Here is a tiny trained network, its code and every weight. The questions are about switching its units off for an input and a class, where a switched-off unit gives its printed mean instead of its output.

import numpy as np


def w(rows, s, z=0):
    codes = np.array(rows[::2]) - 128.0
    scale = np.full(codes.shape[1], s)
    scale[-1] = z or s
    return codes * scale


def norm(h):
    return h / np.sqrt((h * h).mean(-1, keepdims=True) + 1e-5)


def f(y):
    return y / 2 * (1 + np.tanh(0.7978845608 * (y + 0.044715 * y**3)))


def log_softmax(a):
    a = a - a.max(-1, keepdims=True)
    return a - np.log(np.exp(a).sum(-1, keepdims=True))


def net(x, mask):
    res = np.array(x, float).reshape(1, 3) / 4 @ E
    u = 0
    for l in range(3):
        y = f(norm(res) @ A[l][:, :-1].T + A[l][:, -1])
        res = res + np.where(mask[u : u + 12], y, B[l][:, -1]) @ B[l][:, :-1]
        u += 12
    return log_softmax(norm(res)[-1] @ U[:, :-1].T + U[:, -1])


A, B = {}, {}
E = w([
[246,57,176,67,82,74],'x0',
[253,213,135,208,168,139],'x1',
[131,58,155,245,255,101],'x2',
],0.0071)
A[0] = w([
[208,79,44,168,182,242,181],'L0N0',
[101,54,107,158,61,57,222],'L0N1',
[86,43,134,157,205,87,143],'L0N2',
[85,149,160,90,131,138,2],'L0N3',
[146,144,145,44,82,144,95],'L0N4',
[128,97,140,113,101,149,25],'L0N5',
[79,91,115,134,84,103,37],'L0N6',
[197,6,97,83,151,26,2],'L0N7',
[16,195,36,180,114,85,174],'L0N8',
[101,182,2,153,38,126,155],'L0N9',
[189,113,134,109,48,28,117],'L0N10',
[170,160,113,173,91,73,119],'L0N11',
],0.0075,0.0032)
B[0] = w([
[25,137,136,46,124,37,215],'L0N0',
[212,88,158,215,97,91,199],'L0N1',
[74,178,157,64,121,95,230],'L0N2',
[155,169,138,178,108,133,114],'L0N3',
[149,173,182,99,233,102,197],'L0N4',
[120,146,110,156,171,147,111],'L0N5',
[134,109,79,182,41,95,132],'L0N6',
[157,128,97,71,184,157,196],'L0N7',
[255,87,75,94,199,136,253],'L0N8',
[98,119,171,84,174,139,220],'L0N9',
[144,102,70,103,178,221,213],'L0N10',
[155,92,86,115,138,74,161],'L0N11',
],0.006,0.0045)
A[1] = w([
[57,186,53,175,165,224,70],'L1N0',
[218,156,137,112,218,176,74],'L1N1',
[8,137,116,150,166,194,205],'L1N2',
[178,137,139,118,147,138,8],'L1N3',
[38,36,107,89,105,172,68],'L1N4',
[196,255,137,189,113,77,124],'L1N5',
[150,117,63,91,74,177,116],'L1N6',
[52,83,115,212,146,90,54],'L1N7',
[35,83,123,68,72,79,100],'L1N8',
[91,187,43,205,133,190,153],'L1N9',
[99,22,150,116,107,226,62],'L1N10',
[202,133,127,164,177,78,161],'L1N11',
],0.0088,0.0018)
B[1] = w([
[254,102,147,27,80,149,180],'L1N0',
[84,92,94,125,104,106,253],'L1N1',
[169,63,130,113,132,123,187],'L1N2',
[116,112,97,109,78,113,149],'L1N3',
[186,161,124,162,70,62,184],'L1N4',
[64,92,40,234,23,28,194],'L1N5',
[138,165,171,166,169,100,173],'L1N6',
[103,158,160,105,84,94,172],'L1N7',
[94,129,77,175,127,117,182],'L1N8',
[169,50,143,49,83,129,157],'L1N9',
[89,142,69,149,100,64,158],'L1N10',
[95,105,165,49,82,133,214],'L1N11',
],0.0082,0.0065)
A[2] = w([
[79,149,88,136,146,99,117],'L2N0',
[111,109,219,165,169,125,9],'L2N1',
[85,124,130,88,176,164,193],'L2N2',
[147,140,85,92,106,158,128],'L2N3',
[83,79,118,106,105,84,165],'L2N4',
[201,117,155,121,77,125,87],'L2N5',
[116,230,111,112,131,170,6],'L2N6',
[136,121,48,161,96,133,148],'L2N7',
[96,168,160,178,102,116,58],'L2N8',
[137,248,180,99,105,157,23],'L2N9',
[124,149,107,103,67,142,210],'L2N10',
[109,148,96,121,167,156,71],'L2N11',
],0.014,0.0018)
B[2] = w([
[165,43,119,83,87,212,165],'L2N0',
[79,238,196,95,165,62,143],'L2N1',
[133,161,113,238,67,153,154],'L2N2',
[132,112,170,119,183,106,183],'L2N3',
[130,215,129,165,133,192,255],'L2N4',
[103,95,107,122,174,191,181],'L2N5',
[119,171,242,80,205,47,138],'L2N6',
[76,165,157,138,91,123,180],'L2N7',
[202,96,116,83,186,170,144],'L2N8',
[32,255,193,182,165,101,147],'L2N9',
[109,81,166,211,171,86,190],'L2N10',
[42,190,158,112,91,151,119],'L2N11',
],0.0073,0.0097)
U = w([
[213,49,102,53,165,127,191],'0',
[103,125,82,186,37,50,172],'1',
[94,200,232,115,208,54,155],'2',
[112,177,93,151,128,253,131],'3',
[158,140,147,147,128,130,47],'4',
[160,129,152,180,149,147,2],'5',
],0.019,0.0092)

Each question gives the input, the list of numbers given to net, and the class t.
The units are the neurons (one row each of A and B). Each row of codes is followed by its name. A weight is (code - 128) times the scale printed after its matrix; where a second scale follows, it is the last column's (A, B and U).
mask holds one flag per neuron, layer by layer. A switched-off neuron (its flag False) gives its mean, the last column of its row in B, instead of its output. The means were averaged over made-up inputs and are rounded, as every weight is.
A unit's drop is (log p(t) with every unit on - log p(t) with that unit switched off) / (log p(t) with every unit on - log p(t) with every unit switched off).
The circuit of an input: a set's keep is (log p(t) with only the set's units on - log p(t) with every unit switched off) / (log p(t) with every unit on - log p(t) with every unit switched off). Starting from the 12 units with the biggest drops (on a tie, the unit counted first), units are removed one at a time, each time the one whose removal leaves the highest keep (on an exact tie, the one counted first), for as long as the keep stays at least 0.8.
circuit, biggest first: the units of the circuit, biggest drop first
most important unit: the unit with the biggest drop
top k neurons: the k neurons with the biggest drops, biggest first
k most important neurons of layer l: the k neurons of layer l with the biggest drops, biggest first
input [6,7,-6], class 1: circuit, biggest first : (L1N5)
input [7,-2,8], class 2: 3 most important neurons of layer 1 : (L1N0; L1N2; L1N9)
input [6,1,-7], class 2: circuit, biggest first : (L2N9; L1N2; L1N6; L1N5)
input [4,-3,5], class 2: top 2 neurons : (L0N1; L0N8)
input [-4,4,-2], class 0: top 2 neurons : (L0N1; L1N0)
input [-8,-8,1], class 0: top 2 neurons : (L1N0; L0N8)
input [3,3,-1], class 3: top 3 neurons : (L1N0; L0N10; L1N1)
input [-6,-6,3], class 0: 3 most important neurons of layer 1 : (L1N0; L1N2; L1N5)
input [5,6,7], class 2: top 2 neurons : (L0N0; L0N8)
input [-7,8,-3], class 1: 3 most important neurons of layer 0 : (L0N10; L0N7; L0N8)
input [0,-1,-4], class 2: top 2 neurons : (L1N5; L2N6)
input [-2,-6,-7], class 2: top 2 neurons : (L1N5; L1N1)
input [1,0,-2], class 3: top 2 neurons : (L1N1; L0N4)
input [2,-2,3], class 3: 2 most important neurons of layer 0 : (L0N7; L0N4)
input [1,-6,5], class 1: most important unit : L0N4
input [1,6,-6], class 1: top 2 neurons : (L1N5; L1N1)
input [-1,-2,-4], class 2: top 4 neurons : (L1N5; L1N2; L2N6; L1N9)
input [-7,-5,6], class 0: 2 most important neurons of layer 1 : (L1N0; L1N2)
input [-4,3,3], class 0: top 2 neurons : (L1N0; L0N1)
input [3,-3,-5], class 2: top neuron : (L0N8)
input [3,4,0], class 1: 3 most important neurons of layer 1 : (L1N1; L1N0; L1N3)
input [1,-3,1], class 3: 3 most important neurons of layer 0 : (L0N1; L0N8; L0N0)
input [-2,-3,1], class 3: 2 most important neurons of layer 1 : (L1N5; L1N0)
